Below is a small trained network, with its code and all its weights. Each question gives an input and a class and asks what happens when units are switched off, that is, made to give their printed mean instead of their output.

import numpy as np


def w(rows, s, z=0):
    codes = np.array(rows[::2]) - 128.0
    scale = np.full(codes.shape[1], s)
    scale[-1] = z or s
    return codes * scale


def f(y):
    return np.maximum(y, 0)


def log_softmax(a):
    a = a - a.max(-1, keepdims=True)
    return a - np.log(np.exp(a).sum(-1, keepdims=True))


def net(x, mask):
    res = np.array(x, float).reshape(1, 3) / 4 @ E
    y = f(res @ A[0][:, :-1].T + A[0][:, -1])
    res = res + np.where(mask, y, B[0][:, -1]) @ B[0][:, :-1]
    return log_softmax(res[-1] @ U[:, :-1].T + U[:, -1])


A, B = {}, {}
E = w([
[164,138,175,1,208],'x0',
[94,230,187,119,171],'x1',
[227,180,160,96,78],'x2',
],0.0084)
A[0] = w([
[148,86,53,212,61,173],'n1',
[33,133,64,176,91,166],'n2',
[212,113,95,235,30,186],'n3',
[127,195,241,84,153,196],'n4',
[107,66,68,205,50,151],'n5',
[105,111,133,219,63,179],'n6',
[173,54,131,28,162,103],'n7',
[171,94,36,190,77,141],'n8',
[51,91,100,206,122,151],'n9',
[133,203,222,22,199,109],'n10',
[202,167,151,25,143,146],'n11',
[25,93,106,186,102,157],'n12',
[156,190,171,95,140,120],'n13',
[196,123,105,198,58,156],'n14',
[131,182,196,104,222,43],'n15',
[140,242,153,49,175,150],'n16',
[95,91,53,105,123,111],'n17',
[114,222,188,57,125,184],'n18',
[162,67,188,42,155,88],'n19',
[12,110,72,212,112,174],'n20',
[64,5,19,147,109,207],'n21',
[57,39,81,129,71,199],'n22',
[241,70,78,53,160,96],'n23',
[126,176,182,48,163,87],'n24',
[199,155,134,181,3,161],'n25',
[62,173,104,206,64,124],'n26',
[158,202,201,84,196,139],'n27',
[219,26,100,31,106,115],'n28',
[41,138,80,211,94,155],'n29',
[31,104,72,227,142,162],'n30',
[48,149,209,181,161,55],'n31',
[109,150,216,118,201,1],'n32',
[156,156,208,60,146,160],'n33',
],0.0078,0.0036)
B[0] = w([
[195,192,187,44,195,229],'n1',
[146,56,43,208,122,207],'n2',
[239,212,243,62,131,236],'n3',
[187,174,185,48,116,222],'n4',
[214,197,166,84,206,230],'n5',
[217,167,125,158,169,209],'n6',
[71,64,19,183,33,196],'n7',
[179,182,207,49,179,209],'n8',
[131,63,49,216,142,208],'n9',
[128,225,202,57,71,241],'n10',
[117,175,153,154,19,225],'n11',
[139,50,12,227,162,209],'n12',
[210,170,102,106,123,184],'n13',
[200,223,183,73,175,200],'n14',
[93,151,215,50,95,184],'n15',
[187,213,224,68,67,224],'n16',
[168,102,83,134,202,165],'n17',
[216,219,193,63,128,216],'n18',
[93,67,44,209,42,191],'n19',
[132,42,24,210,134,230],'n20',
[71,61,103,138,236,255],'n21',
[154,46,106,147,254,220],'n22',
[46,59,49,103,12,194],'n23',
[173,213,224,76,74,195],'n24',
[163,229,208,50,86,213],'n25',
[132,44,32,223,76,197],'n26',
[189,210,192,76,78,216],'n27',
[55,42,86,108,30,203],'n28',
[111,56,36,212,110,213],'n29',
[126,31,41,232,146,226],'n30',
[55,88,144,57,67,154],'n31',
[57,157,200,39,93,161],'n32',
[124,152,148,136,59,210],'n33',
],0.0069,0.0089)
U = w([
[142,187,106,149,45,164],'0',
[181,255,210,63,168,85],'1',
[60,73,63,117,130,226],'2',
[109,85,38,250,221,5],'3',
],0.0092,0.0025)

Each question gives the input, the list of numbers given to net, and the class t.
The units are the neurons (one row each of A and B). Each row of codes is followed by its name. A weight is (code - 128) times the scale printed after its matrix; where a second scale follows, it is the last column's (A, B and U).
mask holds one flag per neuron, in row order. A switched-off neuron (its flag False) gives its mean, the last column of its row in B, instead of its output. The means were averaged over made-up inputs and are rounded, as every weight is.
A unit's drop is (log p(t) with every unit on - log p(t) with that unit switched off) / (log p(t) with every unit on - log p(t) with every unit switched off).
k most important neurons: the k neurons with the biggest drops, biggest first
drop of u: that unit's drop, to one decimal
input [-5,-2,2], class 1: 3 most important neurons : n3, n25, n1
input [1,-1,2], class 0: 4 most important neurons : n1, n5, n8, n3
input [7,-2,3], class 0: most important neuron : n7
input [-6,-7,2], class 1: 4 most important neurons : n3, n1, n8, n25
input [-3,-4,1], class 1: 2 most important neurons : n3, n1
input [-4,-5,1], class 3: 2 most important neurons : n10, n16
input [-4,-2,2], class 1: 2 most important neurons : n3, n25
input [4,-3,0], class 0: drop of n3 : -0.2
input [-6,-6,-5], class 3: drop of n2 : 0.0
input [-6,1,2], class 3: drop of n26 : 0.1
input [4,-1,-3], class 0: drop of n1 : 0.2
